Below are the code and all the weights of a small trained network. Each question names an input and a class and asks about switching units off, where a switched-off unit gives its printed mean instead of its output.

import numpy as np


def w(rows, s, z=0):
    codes = np.array(rows[::2]) - 128.0
    scale = np.full(codes.shape[1], s)
    scale[-1] = z or s
    return codes * scale


def norm(h):
    return h / np.sqrt((h * h).mean(-1, keepdims=True) + 1e-5)


def f(y):
    return np.maximum(y, 0)


def log_softmax(a):
    a = a - a.max(-1, keepdims=True)
    return a - np.log(np.exp(a).sum(-1, keepdims=True))


def net(x, mask):
    res = np.array(x, float).reshape(1, 3) / 4 @ E
    u = 0
    for l in range(3):
        y = f(norm(res) @ A[l][:, :-1].T + A[l][:, -1])
        res = res + np.where(mask[u : u + 4], y, B[l][:, -1]) @ B[l][:, :-1]
        u += 4
    return log_softmax(norm(res)[-1] @ U[:, :-1].T + U[:, -1])


A, B = {}, {}
E = w([
[203,135,108],'x0',
[255,110,102],'x1',
[60,151,218],'x2',
],0.0097)
A[0] = w([
[151,75,178,190],'L0N0',
[251,154,193,168],'L0N1',
[126,91,159,71],'L0N2',
[139,166,61,252],'L0N3',
],0.012,0.0023)
B[0] = w([
[3,158,2,175],'L0N0',
[89,157,115,254],'L0N1',
[85,176,111,141],'L0N2',
[157,46,128,195],'L0N3',
],0.0095,0.007)
A[1] = w([
[120,141,253,217],'L1N0',
[7,176,120,222],'L1N1',
[104,12,53,254],'L1N2',
[12,30,4,86],'L1N3',
],0.0065,0.0019)
B[1] = w([
[106,37,255,167],'L1N0',
[153,78,72,254],'L1N1',
[196,169,143,211],'L1N2',
[149,121,13,226],'L1N3',
],0.0097,0.007)
A[2] = w([
[226,78,130,222],'L2N0',
[101,215,109,255],'L2N1',
[23,199,143,144],'L2N2',
[241,254,229,228],'L2N3',
],0.0085,0.0013)
B[2] = w([
[135,245,124,254],'L2N0',
[122,111,98,179],'L2N1',
[193,135,82,220],'L2N2',
[77,249,99,158],'L2N3',
],0.013,0.0039)
U = w([
[48,173,61,137],'0',
[176,131,106,42],'1',
[188,126,132,173],'2',
[123,149,121,201],'3',
[15,156,130,26],'4',
[69,158,97,3],'5',
[182,1,165,187],'6',
],0.012,0.0026)

Each question gives the input, the list of numbers given to net, and the class t.
The units are the neurons (one row each of A and B). Each row of codes is followed by its name. A weight is (code - 128) times the scale printed after its matrix; where a second scale follows, it is the last column's (A, B and U).
mask holds one flag per neuron, layer by layer. A switched-off neuron (its flag False) gives its mean, the last column of its row in B, instead of its output. The means were averaged over made-up inputs and are rounded, as every weight is.
A unit's drop is (log p(t) with every unit on - log p(t) with that unit switched off) / (log p(t) with every unit on - log p(t) with every unit switched off).
The circuit of an input: a set's keep is (log p(t) with only the set's units on - log p(t) with every unit switched off) / (log p(t) with every unit on - log p(t) with every unit switched off). Starting from all 12 units, units are removed one at a time, each time the one whose removal leaves the highest keep (on an exact tie, the one counted first), for as long as the keep stays at least 0.8.
circuit, biggest first: the units of the circuit, biggest drop first
unit that matters most: the unit with the biggest drop
top k neurons: the k neurons with the biggest drops, biggest first
k most important neurons of layer l: the k neurons of layer l with the biggest drops, biggest first
drop of u: that unit's drop, to one decimal
input [3,-3,2], class 6: unit that matters most -> L0N0
input [5,-4,8], class 6: circuit, biggest first -> (L1N0, L2N0, L0N1)
input [3,-4,-1], class 2: circuit, biggest first -> (L0N1, L0N0)
input [3,-5,3], class 6: top 4 neurons -> (L0N0, L2N0, L1N0, L0N1)
input [7,-7,-2], class 2: circuit, biggest first -> (L1N2, L0N0, L0N3)
input [8,-2,7], class 6: top 2 neurons -> (L2N0, L2N3)
input [4,-7,1], class 6: top 2 neurons -> (L2N0, L0N0)
input [8,-7,8], class 6: circuit, biggest first -> (L1N0, L2N0, L0N1, L0N0)
input [2,-3,6], class 6: top 2 neurons -> (L1N0, L2N0)
input [2,-2,6], class 6: top 3 neurons -> (L1N0, L2N0, L0N1)
input [1,4,4], class 0: 2 most important neurons of layer 0 -> (L0N0, L0N1)
input [8,-4,2], class 6: 2 most important neurons of layer 2 -> (L2N3, L2N0)
input [1,-3,2], class 6: top 2 neurons -> (L0N0, L2N0)
input [2,4,7], class 0: circuit, biggest first -> (L0N0)
input [2,-4,4], class 6: drop of L1N0 -> 0.2
input [7,7,8], class 0: drop of L2N3 -> 0.1
input [3,6,7], class 0: drop of L2N0 -> 0.0
